Below is a small trained network, with its code and all its weights. Each question gives an input and a target symbol and asks what happens when units are switched off, that is, made to give their printed mean instead of their output.

import numpy as np


def w(rows, s, z=0):
    codes = np.array(rows[::2]) - 128.0
    scale = np.full(codes.shape[1], s)
    scale[-1] = z or s
    return codes * scale


def f(y):
    return y / 2 * (1 + np.tanh(0.7978845608 * (y + 0.044715 * y**3)))


def softmax(a):
    e = np.exp(a - a.max(-1, keepdims=True))
    return e / e.sum(-1, keepdims=True)


def log_softmax(a):
    a = a - a.max(-1, keepdims=True)
    return a - np.log(np.exp(a).sum(-1, keepdims=True))


def net(x, mask):
    ids = ['βγζθλμξτψω'.index(c) for c in x.split()]
    T = len(ids)
    res = E[ids] + P[:T]
    u = 0
    for l in range(2):
        q, k, v = (res @ M[l].T for M in (Q, K, V))
        z = softmax(np.where(np.tri(T) > 0, q @ k.T / 3**0.5, -1e9)) @ v
        res = res + np.where(mask[u], z, O[l][:, -1]) @ O[l][:, :-1]
        u += 1
        y = f(res @ A[l][:, :-1].T + A[l][:, -1])
        res = res + np.where(mask[u : u + 8], y, B[l][:, -1]) @ B[l][:, :-1]
        u += 8
    return log_softmax(res[-1] @ U[:, :-1].T + U[:, -1])


Q, K, V, O, A, B = {}, {}, {}, {}, {}, {}
E = w([
[125,170,210,82,195,233,96,149,115],'β',
[78,177,208,67,128,157,81,131,109],'γ',
[48,122,113,46,232,159,103,253,142],'ζ',
[186,124,167,17,78,188,124,29,138],'θ',
[253,33,125,196,158,130,85,165,225],'λ',
[53,151,169,79,145,144,161,193,146],'μ',
[162,76,98,194,39,163,212,146,74],'ξ',
[115,60,164,61,39,104,156,35,139],'τ',
[95,167,191,65,38,150,180,63,137],'ψ',
[131,105,22,126,234,247,136,80,79],'ω',
],0.015)
P = w([
[42,137,134,142,108,246,58,168,154],'0',
[134,120,144,145,110,173,76,132,105],'1',
[108,117,103,97,97,146,147,138,139],'2',
[118,125,117,106,99,134,155,133,126],'3',
[137,118,118,110,100,122,159,122,121],'4',
[141,117,102,94,123,99,136,130,115],'5',
[143,125,128,107,131,95,143,127,101],'6',
[157,141,133,104,138,98,143,126,89],'7',
[151,145,159,123,148,96,157,115,76],'8',
[158,131,131,96,168,67,144,125,86],'9',
[156,142,132,96,169,51,149,126,72],'10',
[157,156,151,107,180,63,167,136,61],'11',
[162,156,175,108,196,150,152,155,82],'12',
],0.013)
Q[0] = w([
[142,107,8,237,90,108,148,110,93],'0.h0',
[153,105,114,118,174,181,140,126,135],'0.h0',
[83,120,194,40,122,116,143,94,131],'0.h0',
],0.014)
K[0] = w([
[186,212,145,117,235,1,225,108,107],'0.h0',
[129,113,123,153,144,195,180,154,107],'0.h0',
[75,125,114,119,68,201,77,140,167],'0.h0',
],0.0093)
V[0] = w([
[220,96,121,40,204,158,120,104,123],'0.h0',
[130,131,65,151,184,174,142,254,112],'0.h0',
[164,41,42,140,107,108,175,115,131],'0.h0',
],0.0087)
O[0] = w([
[72,218,181,210,235,69,226,47,126,102],'0.h0',
[116,14,97,176,32,77,1,9,147,254],'0.h0',
[105,53,207,145,36,101,221,63,67,80],'0.h0',
],0.011,0.0084)
A[0] = w([
[97,157,131,135,91,121,213,142,164,178],'0.n0',
[114,166,96,161,110,136,179,125,98,2],'0.n1',
[141,108,141,104,156,193,103,114,69,174],'0.n2',
[128,152,112,101,144,124,52,167,136,71],'0.n3',
[137,101,155,91,90,135,81,160,57,241],'0.n4',
[200,1,218,123,149,112,124,156,132,46],'0.n5',
[97,130,188,166,95,135,134,119,105,35],'0.n6',
[113,95,90,184,104,153,148,136,76,38],'0.n7',
],0.0095,0.0026)
B[0] = w([
[116,41,111,95,197,187,90,174,131,156],'0.n0',
[132,62,178,171,185,69,101,80,205,147],'0.n1',
[62,124,61,68,76,52,124,137,126,172],'0.n2',
[166,93,178,126,122,100,157,72,194,236],'0.n3',
[128,127,62,95,53,113,255,175,137,247],'0.n4',
[104,216,137,140,126,151,195,86,179,224],'0.n5',
[92,147,89,93,131,78,139,144,173,164],'0.n6',
[127,204,63,180,197,190,111,131,151,193],'0.n7',
],0.0078,0.015)
Q[1] = w([
[48,89,199,17,91,61,59,116,197],'1.h0',
[101,187,172,128,109,158,151,76,63],'1.h0',
[162,255,116,88,188,132,158,96,124],'1.h0',
],0.0081)
K[1] = w([
[69,204,143,62,151,182,57,101,254],'1.h0',
[183,106,145,159,168,65,92,96,105],'1.h0',
[161,163,237,96,167,144,142,107,60],'1.h0',
],0.0075)
V[1] = w([
[195,49,153,236,132,30,97,159,120],'1.h0',
[30,48,71,126,144,202,145,109,13],'1.h0',
[213,197,185,143,248,252,82,14,232],'1.h0',
],0.0044)
O[1] = w([
[78,3,97,140,1,115,122,132,88,2],'1.h0',
[38,222,141,109,157,125,111,76,112,145],'1.h0',
[140,152,67,147,148,162,228,75,138,71],'1.h0',
],0.0095,0.0077)
A[1] = w([
[141,246,37,158,150,210,235,208,46,173],'1.n0',
[40,76,133,149,138,74,86,17,150,239],'1.n1',
[197,139,120,48,93,125,138,69,175,252],'1.n2',
[85,227,77,203,204,95,72,99,71,246],'1.n3',
[54,183,123,40,74,101,176,220,1,98],'1.n4',
[153,129,56,230,131,117,67,112,133,76],'1.n5',
[68,204,14,199,102,71,167,72,10,249],'1.n6',
[111,120,115,149,200,149,132,32,133,65],'1.n7',
],0.006,0.0025)
B[1] = w([
[131,67,98,118,143,49,136,91,69,219],'1.n0',
[148,217,107,129,200,144,68,149,127,221],'1.n1',
[79,116,149,190,160,126,127,177,99,249],'1.n2',
[205,87,160,76,85,136,145,154,163,181],'1.n3',
[145,88,136,172,186,182,121,93,123,197],'1.n4',
[90,175,215,167,136,71,174,139,82,180],'1.n5',
[130,109,82,103,162,178,86,190,146,201],'1.n6',
[56,139,168,93,1,130,113,124,169,194],'1.n7',
],0.011,0.017)
U = w([
[244,95,146,152,149,232,118,103,185,202],'β',
[134,100,126,156,161,116,75,78,153,73],'γ',
[136,222,124,136,89,97,179,247,118,128],'ζ',
[3,127,218,107,99,118,157,209,110,171],'θ',
[103,158,154,177,133,144,185,117,206,84],'λ',
[198,68,119,104,69,144,111,127,177,173],'μ',
[54,122,6,144,125,177,161,151,105,154],'ξ',
[132,99,131,76,124,118,137,61,168,172],'τ',
[149,101,164,142,208,218,117,93,126,134],'ψ',
[128,149,116,85,144,160,109,92,191,5],'ω',
],0.0053,0.0032)

Each question gives the input, a string of symbols that net reads in full, and the target symbol t.
The units are the heads (3 rows each of Q, K, V and O) and the neurons (one row each of A and B). Each row of codes is followed by its name. A weight is (code - 128) times the scale printed after its matrix; where a second scale follows, it is the last column's (O, A, B and U).
mask holds one flag per unit, layer by layer, with each layer's heads first. A switched-off unit (its flag False) gives its mean, the last column of its rows in O or B, instead of its output. The means were averaged over made-up inputs and are rounded, as every weight is.
A unit's drop is (log p(t) with every unit on - log p(t) with that unit switched off) / (log p(t) with every unit on - log p(t) with every unit switched off).
The circuit of an input: a set's keep is (log p(t) with only the set's units on - log p(t) with every unit switched off) / (log p(t) with every unit on - log p(t) with every unit switched off). Starting from the 12 units with the biggest drops (on a tie, the unit counted first), units are removed one at a time, each time the one whose removal leaves the highest keep (on an exact tie, the one counted first), for as long as the keep stays at least 0.8.
units of the circuit, in order: the units of the circuit, biggest drop first
unit that matters most: the unit with the biggest drop
top k neurons: the k neurons with the biggest drops, biggest first
k most important neurons of layer l: the k neurons of layer l with the biggest drops, biggest first
input ξ ζ τ ω β ω τ, target θ: units of the circuit, in order	(1.h0 0.h0 0.n4)
input ζ τ μ γ, target γ: 2 most important neurons of layer 0	(0.n5 0.n7)
input θ θ θ, target τ: units of the circuit, in order	(1.n0 0.h0 1.h0 1.n7)
input ζ ζ ξ ξ ζ, target γ: most important neuron of layer 0	(0.n5)
input ξ ξ β λ ξ β ξ ζ, target θ: 2 most important neurons of layer 1	(1.n1 1.n2)
input τ θ β ζ ξ ξ τ ζ β ζ θ ζ, target ψ: units of the circuit, in order	(0.h0 1.n4 1.n7)
input τ τ λ ξ β θ ψ, target ψ: 2 most important neurons of layer 1	(1.n4 1.n7)
input ω ξ μ β ζ ξ ξ, target ξ: top 3 neurons	(0.n5 0.n7 0.n3)
input ξ λ θ ψ ζ ξ ψ ζ τ ψ ζ, target θ: units of the circuit, in order	(0.h0 1.h0)
input μ ξ ξ ζ ξ β ξ ξ ξ ξ θ, target μ: units of the circuit, in order	(0.h0 1.h0 0.n3 0.n7)
input τ ξ θ λ ξ θ ξ θ θ ξ ζ β, target ψ: top 2 neurons	(1.n4 1.n7)
input ζ ζ ω λ θ, target γ: units of the circuit, in order	(0.h0 1.n2)
input τ ζ θ λ ζ ζ γ ζ ζ τ, target ψ: top 3 neurons	(1.n4 1.n7 0.n3)
input ω ζ θ ξ ξ ψ ζ θ ξ ξ γ λ ψ, target ω: top neuron	(1.n1)
input ψ θ ζ ξ μ, target ζ: top 2 neurons	(1.n4 0.n3)
input ξ β ξ ξ μ ζ γ θ β, target θ: units of the circuit, in order	(1.h0 0.h0)
input ζ ψ ζ ξ ξ ψ, target γ: units of the circuit, in order	(0.h0 1.n1)
input ω ζ ξ ξ ψ ξ ω θ ω ζ ζ ζ γ, target ω: top 2 neurons	(1.n1 0.n7)
input β τ β ξ θ λ τ, target λ: 2 most important neurons of layer 0	(0.n3 0.n4)
input γ λ β ω ξ ξ γ ζ ξ β θ, target β: units of the circuit, in order	(0.h0 1.h0)
input θ θ ξ τ ξ ζ γ ζ ζ ω ξ ξ γ, target τ: unit that matters most	1.n0
input ζ ψ ω, target ω: top 4 neurons	(0.n7 1.n1 1.n7 1.n3)
input ξ τ τ β τ ζ ω ζ ψ, target θ: top 3 neurons	(0.n4 1.n2 1.n1)
input ξ ζ β ζ ξ, target ζ: 3 most important neurons of layer 1	(1.n4 1.n5 1.n0)
input ψ β μ ξ ω ζ β β β γ, target ζ: 2 most important neurons of layer 0	(0.n3 0.n2)
input τ θ ξ ζ ξ ξ, target ξ: 3 most important neurons of layer 0	(0.n7 0.n5 0.n3)
